In the rows, zero is written as 128.
Each row of numbers stands for one node and depends on some of the facts below. Use the named rows to name the rest.

There are 3 kinds of fact about the nodes: ψ, η, ε.
brutraplo ψ:452 η:stazum ε:b
pibro ψ:613 η:stuflu
bedar ψ:613 η:saklin
vogen ψ:452 η:drudre ε:e
klisu ψ:573 η:bresem
luplek ψ:451 η:flatir ε:a
dagumen ψ:452 η:vuduklar ε:b
trezul ψ:48
druzu ψ:613 η:klisu ε:e
skigel ψ:613 η:regruk ε:g
bresem ψ:613
bamobrum ψ:232 η:regruk ε:h
stazum ψ:451 η:gretul
zibrisu ψ:613 η:tegra
grenim ψ:232 η:klisu ε:a
bozus ψ:452 η:regruk
riken ψ:613 η:stovepir
traklar ψ:613 η:trezul
kleflugrir ψ:452 η:bozus ε:f
skifes ψ:573 η:trofus ε:h
vagriskon ψ:613 η:flebrin ε:i
misir ψ:451 η:soplol ε:a
stovepir ψ:232
stuflu ψ:232
fili ψ:613 η:drudre ε:b
klasum ψ:613 η:selotam
todrim ψ:451 η:trezul
dabres ψ:613 η:riken ε:j
klusun ψ:613 η:stiskimul
romus ψ:613 η:stodru ε:a
fliru ψ:613 η:pibro
miven ψ:613 η:mego ε:j
fifas ψ:232 η:bozus ε:a
vuduklar ψ:48
stiskimul ψ:613
drutek ψ:613 η:vuduklar ε:a
regruk ψ:613
flebrin ψ:573 η:stuflu
flonose ψ:451 η:tarino ε:g
veskefo ψ:452 η:drolo ε:c
givel ψ:613 η:bresem ε:a
brustepu ψ:451 η:riken ε:d
stodru ψ:452 η:vuduklar
soplol ψ:613
drolo ψ:613 η:regruk
stotu ψ:451 η:stuflu ε:c
trostel ψ:613 η:veflil ε:c
tarino ψ:451 η:gretul
gretul ψ:48
skotulok ψ:451 η:lezu ε:a
skiske ψ:451 η:klusun
ropor ψ:613 η:lamogrek ε:d
sube ψ:451 η:traklar ε:i
tridru ψ:452 η:traklar ε:b
mego ψ:613 η:stiskimul
pafluk ψ:573 η:divek ε:a
tumu ψ:232 η:drolo ε:h
labe ψ:48 η:drolo ε:j
skemom ψ:573 η:klusun ε:a
nofun ψ:232 η:traklar
skugak ψ:452 η:lezu ε:b
lezu ψ:452 η:gretul
dreklan ψ:452 η:regruk ε:a
saklin ψ:613 η:gretul
teplal ψ:613 η:drolo ε:e
lote ψ:613 η:noru ε:g
grire ψ:573 η:bozus ε:c
voflagrik ψ:613 η:traklar ε:c
trugon ψ:451 η:drudre ε:d
fliza ψ:451 η:trezul ε:a
monen ψ:48 η:divek
stinol ψ:613 η:gretul ε:d
mema ψ:452 η:tegra ε:f
bubre ψ:452 η:gretul ε:a
kasis ψ:232 η:stuflu
babren ψ:232 η:stiskimul
lidrim ψ:232 η:lamogrek ε:b
brupi ψ:451 η:drolo ε:d
drefi ψ:613 η:soplol ε:g
selotam ψ:613 η:stuflu
nitem ψ:573 η:traklar ε:a
plestum ψ:232 η:divek ε:c
nemis ψ:452 η:stuflu ε:a
trofus ψ:232 η:vuduklar
flatir ψ:232 η:gretul
plelas ψ:573 η:klisu
flosi ψ:232 η:veflil ε:d
grugo ψ:613 η:divek ε:d
noru ψ:452 η:stiskimul
nunitik ψ:232 η:drudre ε:g
todron ψ:613 η:bozus ε:e
stinul ψ:573 η:drolo
gere ψ:452 η:tarino
drudre ψ:613 η:regruk
lamogrek ψ:613 η:trezul
vonik ψ:232 η:todrim ε:a
divek ψ:613 η:regruk
drunor ψ:232 η:flatir ε:c
broskom ψ:452 η:klisu ε:c
pefo ψ:452 η:selotam
fluvek ψ:573 η:drudre ε:f
viror ψ:48 η:pibro ε:d
tolar ψ:48 η:gretul ε:b
remar ψ:451 η:babren
veflil ψ:48 η:stiskimul
ziva ψ:613 η:flatir ε:b
tegra ψ:613 η:regruk
ziki ψ:452 η:lamogrek ε:c

Some rows with their names:
pibro: [109 134 159 162 139 167 110 120 138 172 125  98 121  74  89 117 187 143
 135 114  78 123 104 135 165 152 147 108 150 119 152 130 138  96 130  52
 105  52 111  88 170 144 158 119]
sube: [151  88 119 133 105 120 137  82 129 113 164 164 197 147 103 156 148 182
 111 129 170 122 111 107 128 115 136 158 115 141 119 139 140 154  71 162
 124 135 105 156 154 114 114 125]
nemis: [119 135 184 131 119 154 123 112 111 131  83 116 138 112 111 150 129 155
 137 121 130 120 118 150 162 159 136 113 158 135 100 143  88 126 121 159
 101  77 115  79 151 141 145 105]
babren: [126 191 107 116 129 119 132 194 122 128 139 128 142 105 101  92 127 150
 102 164 124 165 148 126 135 166  87 109 136 142 131 124  98 141 146  73
 129 187 182 174 181 178  96 130]
trostel: [ 91 165 121 147 150 109 137 154 146 120 157 122 123  96 115 136 110 146
 109 137 124 141 181 122 131  86 122 122 150 150 135 171 125 142 137 116
 129 146 113 131 126 164 142 130]
nitem: [121  93 118 129  84  87 139  98 153 124 156 165 151 155  91 163 114 112
 111 109 156 128 108  85 158 134 133 117 103 129  96 134 128 114  78 165
 108 129 123 179 129 128 150 108]
bamobrum: [133 124 100 102 116 145 124 120 128 110  88 127 124 139 160 110 101 146
 123  99 129 115 121 126  84 158 157 132 102 102 128 127 110 119 161 151
 148 147 146 136 139 167  87 124]
skigel: [105 129 110 120 142 124 127 106 140 127 133 112 114 119 156 129 106 135
 135  87 120 119 140 120 100  98 176 132 110 116 158 146 147 120 159 133
 138 119 121 106  98 134 119 138]
labe: [157 113 134 126 139 130 141  74 126 111 128 110 114 153 161 140 112 130
 139 110  86 139 122 143  92 114 177 110 131 123 137 130 120 103 138 178
 138 159 165 143 112 150  91 140]
noru: [116 210 154  99 139  96 139 182  96 135 155 116 154 108 101 121 116 147
 128 161 145 178 148 137 177 147  93  99 154 166 133 130  92 156 139 103
 102 166 191 126 148 130 109 136]
tridru: [127 115 145 111  92  73 109 126 110 121 145 161 193 148 109 184 124 142
 136 110 171 136 113 114 143 123 133 120 121 148  93 122 106 154 101 182
 120  96 129 127 148 118 133 107]
brutraplo: [134 131 166 126 114 123 132 153 114 107 102 131 132 144 149 143 105  92
 137 157 181 127 114 145 140 125 103 115 155 141  83 111 120 148 130 148
 130 107 116  93 107 109 131 127]
plelas: [125 119 111 128 139 125 160  92 105 169 109 113  81 162 122 137 136  99
 121 107 125 104 156 120 160 147  50 148 102  99  77 138  92 115  96 174
 105 157 115 175  82 137 215 141]
divek: [116 143 105  99 147 120 121 115 126 153 154 100 117 118 155 102 129 128
 148  83 107 137 114 118 111 121 178 126  94 109 191 115 164 111 174  84
 133 125 165 107 103 109  96 152]
grugo: [105 126 111 123 141 124 125 109 140 128 132 114 114 120 154 130 109 134
 134  91 118 118 141 121 102  97 171 133 112 118 156 147 147 121 158 132
 139 118 117 107 101 135 122 136]
grire: [117 120 119 108 116 137 160  83 146 122 114 120  94 147 138 120  83 113
 122 100 138 120 118 109 141 151 159 120 104 112 131 141 126  95 127 164
 106 158 146 145  88 128 122 131]
grenim: [139 123  93 126 137 134 124 131  89 156  82 123 114 154 140 129 157 131
 121 109 117  97 162 138 103 155  44 161 102  93  73 123  75 142 126 159
 146 145 110 168 134 174 183 132]
saklin: [131 128 132 154 129 124 124 180 143 135 150 121 114 123 146 108 150  50
 136 168 152 134 100 128 132 100  97 111 145 130 125  86 187 129 143  37
 148  97 111 111 105  96 134 151]
flosi: [121 161 110 129 122 129 135 168 134 103 111 137 133 117 116 117 103 154
  97 150 134 138 161 128 114 145 102 119 141 137 105 150  89 143 137 133
 139 174 138 163 165 195 110 116]
givel: [109 125 111 144 155 117 125 124 119 157 133 116 108 126 133 144 149 121
 131 107 110 109 168 128 119  95  93 150 120 116 116 143 125 135 129 135
 137 114  90 128 104 139 191 136]
drunor: [147 110 120 146 101 147 128 169 140  94  82 145 121 145 153 115 114  87
 112 164 165 111 113 135  99 138  96 122 140 117  76 105 129 135 138 119
 161 124 101 138 137 156 114 122]

Rows to name:
No name comes twice in this set of rows, the named rows included.
[136 150 129 135 142 154 168 112 127 104 144 129 148 117 112 120 118 190
  98 164 152 137 155 134 140 122 111 147 149 152 132 166 120 154 101 142
 115 188 124 146 139 141 107 141]  remar
[171 100 154 169 125 133 143 125 137  97 125 126 110 157 157 144 128  70
 130 176 124 138 111 151 108  96 114  99 171 136  86 105 140 118 115 139
 150 136 125 144 110 138 117 139]  tolar
[148 111 107 103 122 136  63 212 134 125  89 181  94 126  95  85 137 110
 143 170  51 128 150 143 107 185 110 158 112 128 168  91 109 118 129 124
 142 152 150 159 177  72 120  72]  trofus
[154 106 170 173 133 161 131  80 134 125 110 111 117 122 113 150 154 140
 130 134  66 132 115 156 132 136 151  98 171 129 109 138 102  95 106 153
 117 109 127 132 159 172 134 115]  viror
[138 131 153  87 132 114  69 199 108 132 106 169 106 128  95 113 126 107
 167 167  75 142 148 154 148 167 114 149 131 153 170  98 103 132 120 153
 115 134 161 113 144  24 135  78]  stodru
[133 159 140  65 130 118 125 117  88 143 123 105 140 138 158 112 110 135
 161  95 138 148  95 135 136 162 164 115 103 120 162 100 121 126 167 131
 115 130 199  91 111  94  81 144]  bozus
[120 101 101 131  98  48  89 140 136 157 215 164 202 130  87 168 178 125
 132  98 138 147 100  80 135  98 142 121  95 138 140 102 169 140 101  87
 132  80 131 158 166 109 137 120]  traklar
[163 104 116 120 109 113 126 104 115 142 186 158 202 141  92 130 182 167
 123 137 153 143  86 105 147 142 122 150 106 138 145 103 155 148  76 105
 117 136 147 162 168  85 101 136]  todrim
[137 129 149 145 112 189 106 132 127 154  79 114 132  95  91  98 180 152
 122 127  89 120  86 141 149 211 129 108 143 107 122 109 102  98 130  70
 114  78 134 118 209 175 125 104]  stuflu
[157 114 134 129 139 129 140  77 125 112 129 111 114 151 159 140 114 128
 140 114  83 139 123 143  95 114 171 109 133 123 136 126 119 104 134 175
 138 159 164 145 115 149  96 139]  monen
[145 133 108 114 118 135 103 174 118 141 110 141 130 129 114  97 153 120
 127 142 107 133 117 130 120 178  98 129 113 116 129  93 111 125 137  93
 137 138 156 157 171 134 114 115]  stovepir
[136 136 101 115 154 116 156 103  74 215 128  98  77 168 116 118 184  84
 135 105 107 112 147 122 179 168   5 155  83  86  87 104  93 116 101 129
  99 162 146 189  83 114 234 162]  klisu
[101 121 145 162 136 152 119 113 149 140 117 115 117  92 110 140 146 142
 125 111 100 110 137 132 136 116 149 123 147 125 130 154 132 113 128 112
 121  73  83  98 142 154 162 114]  vagriskon
[121 141 102 132 165 109 117 139  92 195 152 104 109 129 125 123 189 109
 143 108  95 119 154 129 137 117  60 149 106 107 130 110 130 134 134  86
 130 118 125 142 110 115 196 155]  bresem

The same nodes again, as new rows of numbers:
Some nodes and their rows:
skemom: [130 134 126 140 110 130 129 152 135 130 156 135 167 124 175 134 106 111
 146 181 133 118 126 100 137  93 122 205 115 173]
kasis: [131 151 143 116 154 129 134 152 129  92 124 113 145 125 116 119 108  79
 133 161 152 141 114 145 158 116 123 165 133 130]
pefo: [124 179 134 104 159 111 124 159 135  82 126 107 159 113 121 114 117  96
 144 135 164 144 112 135 155 119 116 208 163 132]
mema: [151 135  84 147 133 130 115 125 125 129 142 137 133 118 139 146  81 111
 133  70 157 142 129 176 140 130 120 175 145 134]
lote: [131 123 111 143 112 130  97 152 143 126 157 127 161 124 168 134 146 106
 139 198 133 123 123  74 135 105 128 169 113 161]
stovepir: [121 112 144 138 143 136 152 133 140 105 141 136 135 137 125 138 143 118
 106 112 140 127 113 130 146 114 139 126 118 121]
klasum: [121 174 156 109 168 114  99 155 140  97 119 102 152 120 121 112 148  77
 146 167 160 146 116 116 163 125 119 193 148 143]
drutek: [109  67 141 149 138 130 105 145 146 120 108  97 136 121 133 114 129 129
 134 153 146 120 132 124 142 121 122 144 127  94]
stinol: [103  88 134 135 135 151 111 130 150 134 150 110 136 131 133 121 135  94
 140 160 149 142 122 110 145 115 117  78 162 139]
plelas: [116 181 178 132  92 122 117 131 140 136 123 117 151 143 114 118 108 153
 165 130 160 129 114 209 115 106  91  85 112 136]
nitem: [139 159 181 146 155 124 170 132 134 123 189 135 145  98 131 109 119 140
 157 180 125 118 136 164 144 118 122  50 140 135]
klisu: [111 162 177 135 108 122 132 129 144 132 128 127 149 143 121 126 129 154
 145 109 156 124 114 182 123 108 106 110 114 137]
mego: [122 119 125 144 124 128 108 145 147 123 156 132 154 129 160 139 167 116
 125 165 134 122 120  72 139 110 134 162 115 151]
brupi: [163 123 102 145 131 120 107 119 112 144 121 139 125 126 129 153  68  92
 140  81 139 150 133 156 147 127 125 156 142 138]
babren: [133 115 117 140 120 138 140 148 136 108 152 138 151 132 150 140 128 104
 116 163 132 122 116 101 141 102 138 160 105 144]
flatir: [106  73 132 131 137 161 151 129 142 119 152 122 131 140 125 129 117  88
 118 141 145 140 114 124 149 106 127  76 154 132]
fifas: [160 127  97 149 140 143 119 123 117 129 133 137 123 127 129 147  71  80
 125 100 150 145 129 187 150 128 125 161 122 138]
regruk: [129 122 128 149 144 130 105 125 142 132 139 133 132 130 138 142 147 111
 123 104 148 135 125 129 146 129 130 149 128 136]
trofus: [112  50 139 149 141 138 146 147 138 102 101 107 131 128 124 121 109 129
 111 130 140 115 126 139 145 113 134 155 114  78]
nemis: [124 158 128 115 148 117 127 153 137  92 133 112 154 115 126 119 117 110
 141 129 159 139 115 138 148 118 117 181 158 128]
vagriskon: [120 170 156 112 167 115  99 153 141  98 121 104 151 120 121 113 150  80
 144 165 159 145 116 117 161 125 120 189 147 141]

Name these rows:
No name comes twice in this set of rows, the named rows included.
[102  37 141 155 138 130 104 150 146 117  88  85 133 118 132 108 120 138
 132 153 146 114 137 126 141 121 123 158 124  72]  romus
[112  73 118 144 129 128 131 150 142 105 115 101 142 114 133 116  99 147
 132 122 149 119 129 142 134 115 120 157 143  84]  dagumen
[153 144 165 141 146 112 158 133 126 118 178 133 141 100 116 117 119 136
 155 182 109 127 134 129 141 119 131   7 148 117]  sube
[128 137 164 148 156 124 136 131 148 118 177 132 139 112 130 121 176 136
 132 161 129 122 127 118 143 127 134  54 133 124]  lamogrek
[119 172 161 136  92 123  83 132 148 133 125 108 147 142 109 119 146 145
 158 152 160 133 112 180 113 117  96  49 109 126]  druzu
[113 135 154 140 126 125 106 132 150 125 137 122 141 136 126 130 168 135
 132 129 149 128 116 131 132 121 121 100 120 126]  bresem
[120 146 150 138 115 126  96 135 146 128 132 113 144 134 121 122 145 130
 147 152 153 132 118 150 128 119 110  86 121 127]  givel
[100  46 157 151 137 129 138 149 139 121  86  93 138 119 137 108  82 146
 138 132 146 109 139 155 143 109 117 193 126  83]  skifes
[ 95  69 130 132 133 162 113 127 152 141 156 105 133 135 134 119 127  82
 142 168 151 148 121 105 146 112 114  53 179 144]  ziva
[132 147 151 112 147 106 122 148 126 106 113 114 148 124 116 125 110  94
 146 142 140 146 118 112 155 113 125 159 153 131]  stotu
[123 178 138 130  83 120 110 136 144 117 133 113 153 135 108 121 115 165
 157 120 163 132 109 197 104 112  94  66 124 116]  broskom
[135 119 161 143 134 125 164 123 144 109 168 130 142 117 119 128 142 132
 141 143 149 126 125  97 140 120 135 117 132 123]  trezul
[119 118 142 141 138 130 107 137 145 123 138 116 141 126 133 125 146 116
 135 150 145 131 123 120 142 121 123 120 132 128]  drefi
[116  77 137 131 119 149 146 121 146 124 154 112 139 130 121 124 105  94
 151 154 163 144 122  93 141 110 119 114 161 136]  tolar

The same nodes again, as new rows of numbers:
Named rows:
voflagrik: [120 150 142 139 110 121 123 106 139 145 161 201 116 106  84 125 148 168
 124 121 137 118 106 134  82 134 128 121 144  70 153  80 113 114 157  97
 112  87  86 101 130 114 108 127 156  89 146]
plelas: [143 144 116 131 113 120 126 111 220  85 159 169 146 131 136  92 152 134
 123 153 125 126 112 249  97 158 102 164  96  68  94 114 145 173 122 145
 113  86 120 131 130 158 151 138 186  86 126]
selotam: [162 151 115 139 144 122 124 117 135 121 170 175 105 105  97  89 150 145
 143 121 142 151 106 103  87 149 105  92  87  70 161  79 139 115 124 141
 135 113  89 101 112 130 106 130 183  87 138]
stuflu: [129 153 120 174 129 136 124  91 132 118 184 193 108 125 100 109 151 122
 149 143 138 180 109 105 102 168 102 152  88  70 105  81 168 121 121 134
 112 134  91 116 113 130 107 123 162  88 130]
pibro: [161 152 114 138 144 121 123 117 135 121 170 174 105 105  98  89 151 145
 142 121 142 152 106 103  88 150 105  92  87  69 162  78 138 115 125 140
 134 113  89 101 112 130 107 130 182  86 138]
klasum: [169 151 114 138 120 120 120 114 135 127 163 175 104 104 112  93 167 152
 152 119 170 142 109 103  86 147 108 103  88  68 174  78 131 114 141 147
 152 112  91 101 113 136 107 113 193  88 127]
kasis: [135 152 118 161 114 122 122  91 133 122 172 193 105 111 114 147 164 123
 155 124 166 167 130 107 106 164 102 166  94  68 115  81 158 117 125 141
 119 133 103 116 114 137 117 110 171  89 126]
skotulok: [100 161 119 144 109 141 122 129 181  86 160 156 160 110  83 135 183 117
 143 142 169 126 120 109 108 154 108  88 130  90  92  84 121 145 129  95
 113 120 167 100 121 109 158 105 205  89 128]
nitem: [138 147 127 137 111 142 122  92 159 116 160 222 146 126  87 156 150 147
 143 123 133 124 107 174  81 136 107 157 164 123  99 123 116 134 165 122
 112  84  86  99 157 115 146 113 155  89 134]
dagumen: [104 152 115 135 146 117 139  92 152  95 160 155 104 105  85 182 198 119
 120 123 154 127 119 119  97 137 103 122  88  91  88 123 116 113 120  98
 135  99  88 104 117 120 110 152 157  91 127]
bubre: [ 94 165 117 137 147 123 126  93 171  96 159 164 128 102  85 168 180 119
 121 121 160 126 128 137  87 164 104  88 126 115  91 125 118 140 120  98
 130 146 122 103 116 115 134 121 194  89 128]
pafluk: [120 150 120 136 128 153 123  92 174  86 160 154 125 142 157 112 210 146
 122 122 121 146 131 152 111 173 124  92 126  70  92 154 123 121 135 173
 112  84  88 101 117 133 168 110 157 147 145]
bresem: [121 152 120 136 133 122 132 141 163  94 164 157 125 106  87  88 149 140
 121 134 123 124 105 141  97 145 104  95  87  67 134  81 125 123 121 111
 114  99  92 103 114 140 108 150 182  87 148]
grenim: [105 151 121 136 112 118 127  94 167  89 162 173 122 122 123 115 150 123
 124 168 124 125 118 230 132 177 100 193  88  62 101  82 161 159 121 108
 112 125 146 187 115 153 126 142 180  88 125]
monen: [128 156 129 143 144 122 125  92 154  84 161 171 104 106 163 131 202 156
 145 122 123 127 127 140 141 160 160  87 136  68  87 117 145 114 151 106
 112  86  89 106 112 120 117 121 156 161 157]
brustepu: [145 151 120 138 110 120 123 111 161  87 161 155 119 126  85 114 186 119
 133 159 141 140 110 107 107 137 103 103  96  69  88  99 117 114 125  96
 112  87  99 103 116 110 126 110 163  89 127]
nofun: [100 152 169 172 109 129 123  89 135 148 163 226 121 115  85 180 149 129
 140 132 139 122 107 154  84 138 105 188 155  73 105  91 117 121 149  97
 110 104  89 116 130 114 122 119 154  91 131]
dreklan: [ 95 153 119 138 138 121 127  92 169  92 158 155 103 103 116 142 207 124
 119 121 123 135 143 130  97 171 105  89 127  70  91 167 118 114 123 105
 114 115  88 111 115 119 128 145 158 119 129]
ziki: [ 95 150 120 138 112 120 127  89 157 139 159 210 106 102  84 176 152 124
 122 122 126 123 109 147  81 136 104 117 160 107  93 144 114 115 143  96
 112 109  86 104 135 113 112 151 154  88 128]
stazum: [109 159 120 156 112 154 124 126 175  87 163 156 160 122  83  94 165 117
 140 166 138 139 108 106 100 153 105  89 112  96  91  95 132 140 123  95
 111 119 140 100 117 110 137 107 189  87 137]
drutek: [130 153 118 133 124 118 125 130 137  97 166 152 108 114  85 128 174 123
 121 122 165 122 107 107 117 136 108 124  87  69 102  79 116 115 121 117
 131  86  89 100 115 136 108 129 170 104 153]

Which node is each row?
No name comes twice in this set of rows, the named rows included.
[ 96 173 120 138 151 155 125 146 153  97 170 156 157 106  83  93 151 124
 122 122 147 123 106 108  96 162 119  88  88  90 131  80 123 141 121 112
 114 121 116  99 115 123 112 112 202  89 167]  saklin
[ 94 172 116 139 173 145 147  94 171  93 160 167 139 104  83 131 162 118
 121 124 137 128 109 121  87 174 103  87 112 135  90 131 129 148 120  97
 117 154 113 102 116 114 122 134 190  87 140]  lezu
[ 93 187 130 174 139 178 126  94 135  98 185 179 165 130  84 132 151 118
 127 148 152 127 108 126 116 187 104 109 102  99  93  80 158 163 121 113
 111 149 142 103 115 121 134 109 186  91 151]  flatir
[ 96 150 122 139 112 121 126  89 156 144 158 214 106 101  84 180 150 127
 123 121 127 123 108 150  82 137 105 121 168 109  94 145 113 115 147  95
 112 108  86 104 138 113 113 152 155  87 127]  tridru
[114 166 129 147 138 122 134  91 133  98 194 154 118 159  84 148 161 119
 121 161 147 130 106 107 135 138 101 184  84  71  88  80 135 125 119 117
 112  94  89 108 116 126 109 138 156 102 151]  trofus
[140 151 119 137 108 120 122 111 163  87 159 156 120 121  86 113 187 120
 138 154 143 139 117 108 102 136 103  94 110  67  91 103 118 115 132  97
 112  89 106 103 116 112 129 109 169  88 127]  misir
[119 151 139 138 110 122 123 109 138 140 162 195 116 105  85 121 149 165
 124 121 137 120 105 131  83 135 127 118 137  70 150  81 114 115 151  97
 112  88  87 100 127 115 108 129 156  89 147]  ropor
[ 95 152 119 136 155 123 150  94 137 101 158 208 132 106  86 110 168 120
 121 151 137 168 112 114  83 137 100  88 108  71  90 177 118 110 119  99
 123 120  92 112 114 166 105 154 178  88 155]  noru
[109 153 116 136 173 119 163  91 148  91 161 153 105 105  82 148 184 119
 119 135 134 132 107 106  96 137 101 117  85 108  86 126 117 115 118  98
 126  98  86 103 116 114 108 170 157  89 141]  stodru
[ 94 189 121 159 116 164 124  93 136 100 173 176 163 120  84 177 157 121
 130 125 181 126 121 143 121 188 105 115 121  92  93  80 148 166 122 115
 113 152 166 103 117 127 153 107 201 100 141]  drunor
[136 153 118 134 130 118 125 129 137  94 171 152 106 123  84 140 182 121
 119 122 173 122 108 106 128 135 107 138  83  68  92  78 115 114 121 117
 135  85  87  99 116 134 107 133 166 110 156]  romus
[141 148 129 147 107 121 122  94 162  99 160 174 120 112  85 128 159 122
 148 151 132 126 108 114  85 136 106 110 145  71  92 107 115 114 155  95
 111  88  90 103 129 110 128 109 155  88 126]  fliza

